Below is a small trained network, with its code and all its weights. Each question gives an input and a class and asks what happens when units are switched off, that is, made to give their printed mean instead of their output.

import numpy as np


def w(rows, s, z=0):
    codes = np.array(rows[::2]) - 128.0
    scale = np.full(codes.shape[1], s)
    scale[-1] = z or s
    return codes * scale


def norm(h):
    return h / np.sqrt((h * h).mean(-1, keepdims=True) + 1e-5)


def f(y):
    return y / 2 * (1 + np.tanh(0.7978845608 * (y + 0.044715 * y**3)))


def log_softmax(a):
    a = a - a.max(-1, keepdims=True)
    return a - np.log(np.exp(a).sum(-1, keepdims=True))


def net(x, mask):
    res = np.array(x, float).reshape(1, 6) / 4 @ E
    u = 0
    for l in range(2):
        y = f(norm(res) @ A[l][:, :-1].T + A[l][:, -1])
        res = res + np.where(mask[u : u + 16], y, B[l][:, -1]) @ B[l][:, :-1]
        u += 16
    return log_softmax(norm(res)[-1] @ U[:, :-1].T + U[:, -1])


A, B = {}, {}
E = w([
[132,130,129],'x0',
[127,128,126],'x1',
[127,130,126],'x2',
[126,130,128],'x3',
[188,9,118],'x4',
[64,81,166],'x5',
],0.015)
A[0] = w([
[125,163,156,86],'L0N1',
[159,162,185,40],'L0N2',
[143,146,141,48],'L0N3',
[135,102,65,123],'L0N4',
[136,68,30,61],'L0N5',
[164,1,154,200],'L0N6',
[93,113,165,68],'L0N7',
[237,176,26,44],'L0N8',
[60,190,100,185],'L0N9',
[230,197,52,2],'L0N10',
[90,93,188,45],'L0N11',
[83,132,151,87],'L0N12',
[96,124,76,154],'L0N13',
[131,212,57,93],'L0N14',
[123,206,99,94],'L0N15',
[116,160,118,52],'L0N16',
],0.0099,0.0072)
B[0] = w([
[148,125,147,122],'L0N1',
[130,124,82,112],'L0N2',
[115,118,87,111],'L0N3',
[162,152,164,138],'L0N4',
[140,130,186,138],'L0N5',
[132,194,233,254],'L0N6',
[108,118,123,122],'L0N7',
[18,127,122,172],'L0N8',
[199,120,244,190],'L0N9',
[2,108,41,153],'L0N10',
[105,140,109,128],'L0N11',
[128,112,158,127],'L0N12',
[141,132,187,140],'L0N13',
[162,126,114,159],'L0N14',
[179,129,180,150],'L0N15',
[137,128,123,116],'L0N16',
],0.0084,0.0087)
A[1] = w([
[149,138,28,145],'L1N1',
[107,125,253,119],'L1N2',
[170,152,201,151],'L1N3',
[102,207,127,45],'L1N4',
[34,124,58,29],'L1N5',
[55,120,100,141],'L1N6',
[199,180,89,183],'L1N7',
[132,169,101,3],'L1N8',
[188,177,45,201],'L1N9',
[156,150,176,97],'L1N10',
[88,209,122,125],'L1N11',
[130,123,201,116],'L1N12',
[42,70,174,67],'L1N13',
[177,53,125,112],'L1N14',
[116,116,180,86],'L1N15',
[176,27,121,89],'L1N16',
],0.015,0.005)
B[1] = w([
[54,79,87,141],'L1N1',
[138,114,71,253],'L1N2',
[184,133,53,215],'L1N3',
[183,81,183,149],'L1N4',
[200,124,58,144],'L1N5',
[152,60,115,142],'L1N6',
[49,37,86,156],'L1N7',
[88,96,179,124],'L1N8',
[2,62,138,153],'L1N9',
[192,123,87,167],'L1N10',
[192,52,186,168],'L1N11',
[121,137,59,194],'L1N12',
[96,158,97,166],'L1N13',
[106,250,147,144],'L1N14',
[121,144,87,160],'L1N15',
[104,247,197,147],'L1N16',
],0.0099,0.014)
U = w([
[141,100,122,212],'0',
[192,177,254,87],'1',
[139,89,108,169],'2',
[141,97,107,139],'3',
[129,95,104,116],'4',
[3,86,122,2],'5',
],0.014,0.0071)

Each question gives the input, the list of numbers given to net, and the class t.
The units are the neurons (one row each of A and B). Each row of codes is followed by its name. A weight is (code - 128) times the scale printed after its matrix; where a second scale follows, it is the last column's (A, B and U).
mask holds one flag per neuron, layer by layer. A switched-off neuron (its flag False) gives its mean, the last column of its row in B, instead of its output. The means were averaged over made-up inputs and are rounded, as every weight is.
A unit's drop is (log p(t) with every unit on - log p(t) with that unit switched off) / (log p(t) with every unit on - log p(t) with every unit switched off).
The circuit of an input: a set's keep is (log p(t) with only the set's units on - log p(t) with every unit switched off) / (log p(t) with every unit on - log p(t) with every unit switched off). Starting from the 12 units with the biggest drops (on a tie, the unit counted first), units are removed one at a time, each time the one whose removal leaves the highest keep (on an exact tie, the one counted first), for as long as the keep stays at least 0.8.
units of the circuit, in order: the units of the circuit, biggest drop first
most important unit: the unit with the biggest drop
top k neurons: the k neurons with the biggest drops, biggest first
k most important neurons of layer l: the k neurons of layer l with the biggest drops, biggest first
drop when u is switched off: that unit's drop, to one decimal
input [2,2,4,2,7,4], class 1: most important unit	L1N16
input [-2,5,4,-4,7,5], class 1: units of the circuit, in order	(L1N16; L1N14)
input [5,4,2,6,8,-7], class 1: units of the circuit, in order	(L1N16; L1N2; L1N14)
input [1,-7,-3,4,-8,-7], class 1: units of the circuit, in order	(L1N2; L1N11; L1N4)
input [3,-1,-3,-3,8,5], class 1: 2 most important neurons of layer 1	(L1N16; L1N14)
input [1,2,-2,3,-1,-5], class 5: units of the circuit, in order	(L0N6; L1N9)
input [5,-2,4,-6,7,8], class 5: 3 most important neurons of layer 0	(L0N9; L0N15; L0N14)
input [7,-7,-8,7,-8,-7], class 1: 2 most important neurons of layer 1	(L1N2; L1N11)
input [-3,0,1,4,-2,-5], class 5: top 4 neurons	(L0N6; L1N9; L0N14; L0N10)
input [-4,1,3,-1,7,7], class 1: 2 most important neurons of layer 0	(L0N8; L0N10)
input [3,-1,-7,-6,-2,-8], class 5: drop when L0N8 is switched off	0.0
input [-5,2,-1,-2,4,8], class 5: drop when L0N10 is switched off	-0.1
input [6,-5,4,1,5,-7], class 5: drop when L0N9 is switched off	0.5
input [7,4,5,-3,8,-4], class 1: drop when L1N16 is switched off	0.3
input [-4,-6,-6,-3,-8,-6], class 1: most important neuron of layer 1	(L1N2)
input [2,-2,-1,5,8,4], class 1: 2 most important neurons of layer 1	(L1N16; L1N14)
